The symbols move the items like this.
ls * zc
ls ~ rp
gs * lb
gs ~ zz
dm * bf
dm ~ zb
gf * dm
gf ~ nf
qp * zz
qp ~ lb
bf * hg
bf ~ sd
tq * lj
tq ~ hd
hg * hr
hg ~ ng
hr * lz
hr ~ lp
gl * jq
gl ~ hm
hd * rj
hd ~ tq
qn * cz
qn ~ cd
tl * qp
tl ~ fh
qc * cn
qc ~ sn
hm * mz
hm ~ gl
bs * gs
bs ~ qg
cz * hm
cz ~ jq
cg * ms
cg ~ qb
hp * sn
hp ~ cn
zb * nf
zb ~ dm
nf * qn
nf ~ gf
lb * fh
lb ~ qp
lp * ng
lp ~ hr
cn * nj
cn ~ hp
rp * rn
rp ~ ls
sn * cg
sn ~ qc
zz * qg
zz ~ gs
lj * qb
lj ~ ms
ft * gl
ft ~ mz
qg * hj
qg ~ bs
jq * cd
jq ~ cz
lz * ls
lz ~ rn
zp * tq
zp ~ rj
fh * jc
fh ~ tl
sd * zb
sd ~ bf
qb * qc
qb ~ cg
ms * hd
ms ~ lj
rj * ft
rj ~ zp
nj * tl
nj ~ jc
fr * zl
fr ~ lt
cd * gf
cd ~ qn
zl * bs
zl ~ hj
jc * hp
jc ~ nj
mz * zp
mz ~ ft
mq * rp
mq ~ zc
rn * lp
rn ~ lz
lt * mq
lt ~ fr
ng * sd
ng ~ hg
hj * lt
hj ~ zl
zc * fr
zc ~ mq

The rows follow the links: the fewer symbols apart two items are, the more alike their rows tend to be.

Some items and rows for them; each showing differs a little:
rp: [-67,-62,-56,89,-24,-106,-108,-17,15,-42,183,-78,157,-73,-31,-55,-120,-62,195,-257,56,-128,-177,-27,10,24,92,84,-30,82,-155,-54,28,-131,-64,-134,-92,-159,-164,-70,-21,-113,155,16,-56,46]
rn: [-102,-109,-36,130,28,-132,-99,-3,-4,-16,217,49,145,-1,-60,52,-104,22,218,-194,41,-173,-210,-70,40,-38,72,165,-98,111,-177,-41,-28,-129,-81,-156,-69,-78,-161,41,21,-52,122,-38,-120,8]
fr: [45,-35,-46,86,-89,-188,-186,-9,37,-20,33,-158,31,-46,68,-67,-1,-8,110,-206,5,-337,-81,67,62,42,-96,83,115,3,-147,-120,52,-62,-135,-170,-30,-92,-85,-13,-77,-110,140,33,-4,-116]
tq: [-71,42,-89,165,-89,-31,42,48,-27,-120,-31,-236,142,-64,-236,-106,-109,-131,53,52,64,97,-106,-62,-198,-6,31,-166,-54,13,-69,-196,134,70,46,-57,-244,-4,-92,-146,-96,-29,-80,-84,-79,52]
lj: [-116,91,-78,225,-59,-49,74,22,-92,-90,-73,-71,134,-9,-238,-80,-98,-62,16,58,47,70,-86,-78,-153,-61,99,-110,-108,51,-59,-195,127,15,-39,-130,-266,4,-59,-68,-19,19,-52,-144,-118,107]
nj: [-32,118,42,8,33,104,107,-30,-28,-17,-159,292,-134,130,21,31,52,154,-150,58,-50,45,74,-63,51,6,96,35,-65,3,168,70,9,-55,20,29,27,55,163,197,129,190,-17,-138,-126,26]
hp: [14,-117,58,-109,99,151,81,55,-49,106,143,58,-44,-28,-36,159,70,-83,-64,150,4,176,71,-39,-41,-69,-70,-75,-108,-23,6,137,-179,72,71,231,142,155,57,-99,-17,47,-124,110,155,52]
lb: [-103,-111,-1,-105,143,-30,144,14,27,54,165,139,46,93,-20,289,-102,71,119,59,-4,78,26,64,-59,-96,-81,-7,-110,168,-85,68,-186,-112,18,-224,89,98,-204,29,-6,16,-62,32,-96,-125]
zz: [141,87,96,-176,-30,91,-63,-79,88,10,-154,5,-156,3,271,-123,86,10,-146,-19,-34,50,112,50,103,178,50,17,167,-102,133,188,2,-5,84,132,120,-112,180,-35,90,-49,62,53,67,-17]
qb: [-153,111,-75,234,-21,-3,108,33,-102,-98,-63,45,78,64,-244,-31,-86,15,25,12,22,88,-104,-143,-129,-91,131,-50,-147,49,8,-148,178,0,-33,-130,-235,19,-41,86,12,124,-54,-166,-196,79]
tl: [32,132,72,-78,7,129,21,-83,18,-7,-181,263,-167,89,177,-27,104,165,-174,41,-80,74,136,-19,86,67,82,60,19,-29,218,99,38,-39,33,59,111,24,211,165,128,131,11,-81,-22,3]
rj: [6,117,-78,182,-143,-91,-61,18,-58,-87,-176,-214,27,-28,-147,-161,35,-91,-65,77,15,-107,-1,-2,-100,-6,-63,-120,65,-90,53,-289,187,133,-51,-49,-176,37,21,-20,-97,-17,-78,-76,-5,-20]
nf: [31,-99,63,-122,114,58,50,27,-60,133,87,82,-105,71,69,207,79,40,-80,137,-42,-28,117,95,46,-84,-225,11,11,-21,78,83,-182,28,-12,114,229,153,59,76,-27,36,-77,82,121,-130]
hm: [81,-59,-13,-141,-31,-22,-16,31,6,38,-1,-304,-10,-94,-14,-58,19,-141,-60,197,34,80,84,108,-118,-9,-150,-181,107,-89,-37,-49,-52,156,68,114,44,72,5,-200,-120,-79,-109,87,183,-36]
zb: [-20,-93,47,-72,134,35,81,46,-55,84,116,216,-84,80,62,253,62,132,-5,66,-43,-57,94,32,109,-123,-197,78,-73,20,38,82,-168,-26,-51,54,197,173,2,165,2,71,-60,67,62,-130]
mz: [40,-19,-27,-30,-73,-14,-40,23,-1,-13,-28,-347,45,-102,-102,-101,-23,-167,3,132,30,71,52,81,-172,-7,-75,-177,116,-62,-66,-117,25,148,60,82,-55,50,-62,-229,-137,-126,-144,95,116,-11]

Each walk starts at a row. The symbols on each line, taken left to right, move it on to the next item.
Answer with the item's row; about right is enough.
[106,99,47,-161,-25,124,-17,-45,59,19,-175,124,-192,8,221,-71,120,81,-191,23,-48,52,150,11,75,124,75,29,82,-97,204,160,20,-14,81,132,120,-63,239,72,82,64,40,-5,35,17]
* *: [182,49,91,-193,-36,19,-133,-100,109,2,-87,-123,-86,-68,244,-183,79,-32,-49,-82,0,3,90,51,66,196,90,-7,194,-56,38,118,24,38,78,101,82,-151,122,-99,28,-114,116,91,104,-29]
~ ~ ~: [-78,-32,-53,10,51,-182,48,-15,61,2,96,12,61,31,52,134,-68,66,178,-95,8,-178,-93,96,39,-31,-91,56,32,151,-105,-83,-54,-112,-17,-319,5,10,-255,49,-80,-45,25,-18,-117,-152]
[101,-74,12,-169,8,22,8,53,14,55,-10,-173,-34,-52,25,51,96,-95,-81,182,19,50,142,127,-41,-23,-199,-138,96,-71,7,33,-110,158,48,147,150,107,67,-133,-112,-38,-129,137,191,-69]
~ * ~: [89,-110,84,-192,14,63,35,44,-41,85,34,-52,-106,-29,71,142,83,-33,-52,168,-77,9,170,126,25,-38,-250,-90,55,-79,48,61,-141,109,40,170,198,126,62,1,-70,2,-113,107,185,-103]
[24,23,-67,91,-103,-31,12,40,-31,-91,-36,-305,131,-74,-171,-98,-79,-200,2,96,54,86,-15,33,-169,2,-27,-175,47,-27,-84,-148,88,137,65,12,-195,5,-83,-212,-137,-66,-71,14,32,49]
* * * ~: [60,-62,22,-9,-18,83,-55,104,-125,55,18,-127,-22,-91,-140,-32,119,-150,-98,129,-25,48,84,-13,-23,-86,-153,-132,-42,-125,2,-42,-21,188,10,327,9,133,135,-66,-45,18,-114,67,221,76]
* ~ ~: [109,-12,-23,67,-49,26,-90,43,-137,0,-46,-234,-4,-72,-155,-129,112,-137,-106,101,5,-34,74,-22,-35,-57,-133,-166,35,-140,-6,-169,51,209,0,262,-34,79,140,-80,-35,-25,-68,50,211,69]
[-80,-136,14,-124,157,69,182,61,16,73,194,155,-14,71,13,290,-85,50,76,114,6,164,3,6,-20,-138,-60,3,-109,95,-43,124,-218,-80,68,-100,135,131,-157,-19,31,41,-85,49,-24,-46]
* ~ ~: [-60,-133,33,-126,158,131,181,73,2,121,167,159,-11,11,-22,231,-18,-5,7,146,-7,224,49,-12,-16,-115,-36,-85,-130,21,-23,150,-221,9,56,72,142,160,-45,-55,26,66,-117,108,60,-36]
* * ~ *: [-94,120,19,147,55,47,97,-14,-48,-56,-147,271,-65,111,-93,43,30,131,-64,3,-12,71,27,-95,-1,-51,85,56,-108,18,138,-12,58,-71,-38,-52,-37,23,70,199,96,220,-22,-168,-178,43]
[-116,-86,43,-22,135,-30,54,67,-44,56,172,239,-38,121,-2,247,41,109,14,-30,-38,-91,-2,-19,104,-137,-121,119,-144,83,14,43,-143,-85,-78,-26,175,171,-48,171,7,91,-12,8,-12,-72]
~ * ~: [-106,-110,17,63,101,-44,28,52,-45,40,219,229,26,100,-37,245,-17,103,113,-70,-4,-136,-73,-43,65,-96,-54,153,-152,86,-49,0,-123,-108,-106,-144,87,82,-154,198,41,57,21,-43,-78,-48]
~ * ~: [-132,-95,-23,120,77,-66,-38,22,-57,6,233,177,127,13,-82,155,-55,69,136,-155,22,-140,-167,-56,56,-85,-34,159,-156,103,-114,-3,-96,-121,-96,-165,11,11,-158,114,32,14,128,-44,-120,3]
[49,-103,59,-82,23,156,5,80,-80,91,94,-52,-16,-62,-87,68,101,-79,-72,161,1,129,87,-72,-21,-69,-102,-141,-88,-100,-36,60,-107,140,17,329,81,142,132,-57,-17,43,-120,97,218,93]
~: [-148,119,-30,221,12,21,126,33,-38,-77,-91,221,10,116,-160,23,-68,89,-56,49,-9,89,-44,-123,-70,-50,137,1,-160,56,88,-75,98,-66,-37,-128,-148,57,19,135,63,145,-41,-177,-186,86]
~ * * *: [34,55,-30,147,-83,-30,-101,52,-110,-37,-141,-260,17,-68,-149,-133,109,-114,-96,84,27,-88,55,8,-75,9,-143,-108,55,-104,47,-215,166,185,-43,118,-111,78,85,-56,-112,-4,-61,-22,111,28]
[-143,-62,-39,-52,57,-110,99,24,45,-14,151,81,75,80,25,220,-129,97,114,-3,0,-83,-61,95,-13,-91,-78,50,-35,156,-94,-27,-146,-113,18,-315,51,24,-251,59,-63,-49,-36,-16,-111,-169]
~ * * *: [89,-34,-14,-49,-86,-75,-159,-56,79,-49,35,-221,85,-112,133,-150,-55,-104,105,-194,57,-89,-91,0,40,143,84,48,121,10,-143,9,59,-15,37,-12,-42,-190,-50,-143,-16,-201,140,74,37,32]
* ~: [82,-57,-24,80,-80,-167,-247,17,-2,-20,25,-189,16,-71,48,-161,51,-53,75,-220,-17,-315,-52,62,91,89,-71,106,157,-17,-126,-80,70,-12,-102,42,-6,-104,0,-7,-41,-123,154,54,75,-17]
